Below is a small trained network, with its code and all its weights. Each question gives an input and a target symbol and asks what happens when units are switched off, that is, made to give their printed mean instead of their output.

import numpy as np


def w(rows, s, z=0):
    codes = np.array(rows[::2]) - 128.0
    scale = np.full(codes.shape[1], s)
    scale[-1] = z or s
    return codes * scale


def f(y):
    return np.maximum(y, 0)


def softmax(a):
    e = np.exp(a - a.max(-1, keepdims=True))
    return e / e.sum(-1, keepdims=True)


def log_softmax(a):
    a = a - a.max(-1, keepdims=True)
    return a - np.log(np.exp(a).sum(-1, keepdims=True))


def net(x, mask):
    ids = ['ΞΠαδζθτω'.index(c) for c in x.split()]
    T = len(ids)
    res = E[ids] + P[:T]
    r = res
    for j in range(3):
        rows = slice(3 * j, 3 * j + 3)
        q, k, v = (r @ M[0][rows].T for M in (Q, K, V))
        z = softmax(np.where(np.tri(T) > 0, q @ k.T / 3**0.5, -1e9)) @ v
        o = O[0][rows]
        res = res + np.where(mask[j], z, o[:, -1]) @ o[:, :-1]
    y = f(res @ A[0][:, :-1].T + A[0][:, -1])
    res = res + np.where(mask[3:19], y, B[0][:, -1]) @ B[0][:, :-1]
    return log_softmax(res[-1] @ U[:, :-1].T + U[:, -1])


Q, K, V, O, A, B = {}, {}, {}, {}, {}, {}
E = w([
[67,72,115],'Ξ',
[81,75,102],'Π',
[101,81,93],'α',
[114,81,89],'δ',
[122,45,142],'ζ',
[176,71,98],'θ',
[221,113,40],'τ',
[237,66,250],'ω',
],0.013)
P = w([
[128,229,168],'0',
[138,148,137],'1',
[192,163,210],'2',
[147,104,117],'3',
[193,102,179],'4',
[156,70,99],'5',
[197,61,159],'6',
[162,39,90],'7',
[201,28,147],'8',
[167,11,78],'9',
[201,8,135],'10',
[160,2,69],'11',
],0.0095)
Q[0] = w([
[119,228,205],'head 1',
[172,68,204],'head 1',
[204,90,157],'head 1',
[103,250,153],'head 2',
[128,61,86],'head 2',
[107,166,118],'head 2',
[128,241,161],'head 3',
[161,127,178],'head 3',
[171,99,162],'head 3',
],0.018)
K[0] = w([
[111,255,136],'head 1',
[218,102,98],'head 1',
[201,98,140],'head 1',
[75,176,138],'head 2',
[146,93,120],'head 2',
[75,139,141],'head 2',
[117,232,146],'head 3',
[163,125,196],'head 3',
[159,67,154],'head 3',
],0.019)
V[0] = w([
[2,81,238],'head 1',
[73,181,71],'head 1',
[212,186,126],'head 1',
[106,175,158],'head 2',
[28,126,171],'head 2',
[118,76,123],'head 2',
[176,93,223],'head 3',
[247,168,126],'head 3',
[84,167,67],'head 3',
],0.0092)
O[0] = w([
[2,35,209,103],'head 1',
[153,88,104,2],'head 1',
[150,179,57,137],'head 1',
[113,89,126,67],'head 2',
[132,61,184,35],'head 2',
[141,154,155,166],'head 2',
[83,204,210,211],'head 3',
[156,130,220,144],'head 3',
[163,86,82,48],'head 3',
],0.0094,0.009)
A[0] = w([
[41,104,140,145],'neuron 1',
[115,194,133,54],'neuron 2',
[152,122,137,182],'neuron 3',
[141,95,114,254],'neuron 4',
[146,45,158,87],'neuron 5',
[154,158,105,145],'neuron 6',
[108,193,126,56],'neuron 7',
[173,88,56,113],'neuron 8',
[143,128,198,29],'neuron 9',
[138,170,108,50],'neuron 10',
[155,144,88,98],'neuron 11',
[178,2,99,192],'neuron 12',
[137,125,150,99],'neuron 13',
[84,28,43,55],'neuron 14',
[80,153,130,63],'neuron 15',
[136,109,105,132],'neuron 16',
],0.0095,0.009)
B[0] = w([
[70,124,140,216],'neuron 1',
[99,126,57,197],'neuron 2',
[162,99,154,206],'neuron 3',
[182,58,166,253],'neuron 4',
[73,155,81,144],'neuron 5',
[123,133,154,211],'neuron 6',
[73,129,59,186],'neuron 7',
[64,114,181,172],'neuron 8',
[113,72,38,188],'neuron 9',
[110,100,107,158],'neuron 10',
[92,137,104,176],'neuron 11',
[152,90,20,180],'neuron 12',
[135,122,114,144],'neuron 13',
[76,248,158,157],'neuron 14',
[168,175,120,139],'neuron 15',
[122,126,145,141],'neuron 16',
],0.011,0.0064)
U = w([
[46,101,76,17],'Ξ',
[84,91,74,15],'Π',
[128,77,81,143],'α',
[167,56,96,223],'δ',
[114,95,254,253],'ζ',
[229,163,232,231],'θ',
[162,177,48,122],'τ',
[37,240,150,9],'ω',
],0.0087,0.0028)

Each question gives the input, a string of symbols that net reads in full, and the target symbol t.
The units are the heads (3 rows each of Q, K, V and O) and the neurons (one row each of A and B). Each row of codes is followed by its name. A weight is (code - 128) times the scale printed after its matrix; where a second scale follows, it is the last column's (O, A, B and U).
mask holds one flag per unit, heads first, then neurons. A switched-off unit (its flag False) gives its mean, the last column of its rows in O or B, instead of its output. The means were averaged over made-up inputs and are rounded, as every weight is.
A unit's drop is (log p(t) with every unit on - log p(t) with that unit switched off) / (log p(t) with every unit on - log p(t) with every unit switched off).
The circuit of an input: a set's keep is (log p(t) with only the set's units on - log p(t) with every unit switched off) / (log p(t) with every unit on - log p(t) with every unit switched off). Starting from the 12 units with the biggest drops (on a tie, the unit counted first), units are removed one at a time, each time the one whose removal leaves the highest keep (on an exact tie, the one counted first), for as long as the keep stays at least 0.8.
units of the circuit, in order: the units of the circuit, biggest drop first
most important unit: the unit with the biggest drop
k most important neurons: the k neurons with the biggest drops, biggest first
which heads matter: for each layer, one digit per head in row order, 1 if its drop is at least 0.15 and else 0, layers parted by /
input Ξ τ δ θ δ τ α ω Π, target ω: units of the circuit, in order => [head 3; head 1; neuron 4]
input ζ Ξ ζ ω α, target ω: units of the circuit, in order => [head 3; neuron 4]
input θ α Ξ, target θ: which heads matter => 000
input Ξ α τ δ α δ Ξ, target δ: which heads matter => 101
input ζ Π τ, target τ: which heads matter => 100
input δ ζ θ α ω ζ ω ω Ξ, target ω: most important unit => head 3
input ω ζ α ζ Ξ Ξ ζ α δ, target ζ: which heads matter => 100
input Π Π Π Ξ, target Ξ: 2 most important neurons => [neuron 12; neuron 14]
input ω α θ, target ω: units of the circuit, in order => [head 3; neuron 4]
input α δ α, target δ: units of the circuit, in order => [head 3; head 1; head 2]
input Π Π ω τ δ Ξ ω δ δ, target ω: units of the circuit, in order => [head 1; head 3; neuron 4]
input Ξ Ξ Ξ, target Ξ: units of the circuit, in order => [head 1; head 3]
input Ξ ζ θ δ α Ξ α ω δ, target ω: units of the circuit, in order => [head 3; head 1; neuron 4]
input δ ζ α, target ζ: units of the circuit, in order => [head 1; head 2]
input Π ζ ω Ξ τ, target ω: units of the circuit, in order => [head 3; neuron 4]
input ζ ζ τ ζ δ ζ τ θ δ, target τ: 2 most important neurons => [neuron 11; neuron 1]
input Π τ δ θ, target θ: which heads matter => 001
input Ξ δ τ ζ δ Ξ ω ζ τ ω ζ, target ω: which heads matter => 111
input θ θ δ, target θ: which heads matter => 001
input ω Ξ Ξ δ τ Π α, target τ: which heads matter => 110
input ω α Ξ ω Π, target ω: which heads matter => 101
input ζ Ξ δ Ξ τ Ξ θ θ ζ ω θ, target ω: units of the circuit, in order => [head 3; head 1; neuron 4]
